Below is a small trained network, with its code and all its weights. Each question gives an input and a class and asks what happens when units are switched off, that is, made to give their printed mean instead of their output.

import numpy as np


def w(rows, s, z=0):
    codes = np.array(rows[::2]) - 128.0
    scale = np.full(codes.shape[1], s)
    scale[-1] = z or s
    return codes * scale


def norm(h):
    return h / np.sqrt((h * h).mean(-1, keepdims=True) + 1e-5)


def f(y):
    return y / 2 * (1 + np.tanh(0.7978845608 * (y + 0.044715 * y**3)))


def log_softmax(a):
    a = a - a.max(-1, keepdims=True)
    return a - np.log(np.exp(a).sum(-1, keepdims=True))


def net(x, mask):
    res = np.array(x, float).reshape(1, 3) / 4 @ E
    u = 0
    for l in range(4):
        y = f(norm(res) @ A[l][:, :-1].T + A[l][:, -1])
        res = res + np.where(mask[u : u + 4], y, B[l][:, -1]) @ B[l][:, :-1]
        u += 4
    return log_softmax(norm(res)[-1] @ U[:, :-1].T + U[:, -1])


A, B = {}, {}
E = w([
[162,165,255,101,144,121,169,118,79,208],'x0',
[101,160,139,131,193,167,219,207,137,70],'x1',
[103,74,63,57,122,53,193,89,92,66],'x2',
],0.011)
A[0] = w([
[180,165,75,69,198,139,124,107,166,170,3],'0.n0',
[55,192,159,101,110,136,164,102,137,152,222],'0.n1',
[206,78,142,104,2,117,79,83,92,149,100],'0.n2',
[35,66,33,144,59,215,144,16,200,41,142],'0.n3',
],0.0049,0.0053)
B[0] = w([
[112,72,117,82,89,58,147,71,243,149,96],'0.n0',
[129,126,147,144,108,101,57,242,93,2,201],'0.n1',
[71,67,161,187,212,118,163,157,145,116,204],'0.n2',
[170,225,158,173,148,94,60,125,137,145,255],'0.n3',
],0.0091,0.0052)
A[1] = w([
[136,116,162,120,73,253,109,133,225,165,58],'1.n0',
[128,135,89,48,105,28,183,33,134,88,163],'1.n1',
[171,154,213,75,135,150,153,73,87,177,98],'1.n2',
[165,169,70,91,180,83,162,115,109,151,4],'1.n3',
],0.0076,0.0033)
B[1] = w([
[206,96,144,74,23,214,108,167,107,178,193],'1.n0',
[219,122,99,147,80,234,120,164,87,213,253],'1.n1',
[156,113,2,130,142,63,104,154,212,127,209],'1.n2',
[143,28,144,106,89,116,132,157,18,130,126],'1.n3',
],0.011,0.0045)
A[2] = w([
[251,160,178,58,137,14,253,176,148,185,53],'2.n0',
[95,145,147,184,168,175,216,245,92,168,238],'2.n1',
[147,117,151,59,100,134,54,145,141,185,2],'2.n2',
[147,143,62,84,142,122,222,58,76,91,99],'2.n3',
],0.0057,0.0038)
B[2] = w([
[180,220,83,158,136,129,96,77,183,94,181],'2.n0',
[150,115,174,163,172,156,71,139,157,103,253],'2.n1',
[158,89,119,138,136,164,149,81,122,38,144],'2.n2',
[122,120,202,151,11,119,142,160,194,154,139],'2.n3',
],0.011,0.006)
A[3] = w([
[95,37,135,98,90,83,50,25,153,226,95],'3.n0',
[98,70,126,115,76,141,133,125,80,152,1],'3.n1',
[141,154,236,117,252,181,2,123,29,105,190],'3.n2',
[177,142,182,70,173,73,176,72,163,185,47],'3.n3',
],0.0069,0.0023)
B[3] = w([
[73,107,182,122,171,131,209,205,135,6,184],'3.n0',
[110,131,156,102,90,163,127,132,156,70,127],'3.n1',
[106,99,95,105,95,96,172,83,103,137,254],'3.n2',
[147,193,82,142,140,99,112,129,141,127,127],'3.n3',
],0.018,0.0088)
U = w([
[235,85,139,137,76,212,116,207,77,179,224],'0',
[70,94,192,187,248,126,220,175,137,35,158],'1',
[180,209,59,184,185,58,51,113,177,123,226],'2',
[87,122,93,149,98,68,205,39,66,194,74],'3',
[70,145,165,75,181,143,111,137,119,187,4],'4',
[82,140,137,44,177,134,122,142,149,210,8],'5',
],0.011,0.0041)

Each question gives the input, the list of numbers given to net, and the class t.
The units are the neurons (one row each of A and B). Each row of codes is followed by its name. A weight is (code - 128) times the scale printed after its matrix; where a second scale follows, it is the last column's (A, B and U).
mask holds one flag per neuron, layer by layer. A switched-off neuron (its flag False) gives its mean, the last column of its row in B, instead of its output. The means were averaged over made-up inputs and are rounded, as every weight is.
A unit's drop is (log p(t) with every unit on - log p(t) with that unit switched off) / (log p(t) with every unit on - log p(t) with every unit switched off).
The circuit of an input: a set's keep is (log p(t) with only the set's units on - log p(t) with every unit switched off) / (log p(t) with every unit on - log p(t) with every unit switched off). Starting from the 12 units with the biggest drops (on a tie, the unit counted first), units are removed one at a time, each time the one whose removal leaves the highest keep (on an exact tie, the one counted first), for as long as the keep stays at least 0.8.
circuit, biggest first: the units of the circuit, biggest drop first
top k neurons: the k neurons with the biggest drops, biggest first
k most important neurons of layer l: the k neurons of layer l with the biggest drops, biggest first
drop when u is switched off: that unit's drop, to one decimal
input [-8,-8,-5], class 1: 2 most important neurons of layer 0 : [0.n1, 0.n2]
input [3,0,1], class 3: top neuron : [0.n1]
input [-2,-8,-6], class 1: circuit, biggest first : [3.n0, 1.n1]
input [6,-2,7], class 0: top 2 neurons : [1.n1, 0.n3]
input [-4,-1,5], class 0: top 2 neurons : [1.n1, 0.n1]
input [3,0,3], class 3: top 3 neurons : [0.n1, 3.n2, 0.n3]
input [6,7,8], class 0: top 3 neurons : [1.n1, 0.n2, 3.n0]
input [-4,3,4], class 0: circuit, biggest first : [0.n2, 1.n1]
input [8,7,1], class 2: circuit, biggest first : [2.n0, 1.n2]
input [6,-6,-1], class 1: top 3 neurons : [3.n0, 0.n2, 0.n3]
input [2,6,-8], class 0: top 3 neurons : [1.n0, 3.n0, 0.n2]
input [-5,-5,-4], class 1: top 3 neurons : [3.n0, 1.n1, 0.n1]
input [-1,3,-3], class 3: circuit, biggest first : [3.n2, 3.n0, 1.n2]
input [0,-1,1], class 3: circuit, biggest first : [3.n2]
input [-3,-3,0], class 3: top 2 neurons : [0.n3, 1.n2]
input [7,-6,5], class 2: top 2 neurons : [2.n0, 1.n2]
input [4,2,3], class 2: top 3 neurons : [2.n0, 0.n2, 3.n0]
input [-6,-4,-6], class 0: 2 most important neurons of layer 1 : [1.n0, 1.n2]
input [7,-3,-5], class 2: 2 most important neurons of layer 1 : [1.n2, 1.n1]
input [8,3,5], class 2: circuit, biggest first : [2.n0]
input [4,-4,3], class 1: 2 most important neurons of layer 0 : [0.n2, 0.n3]
input [1,-2,1], class 3: drop when 3.n2 is switched off : 1.0
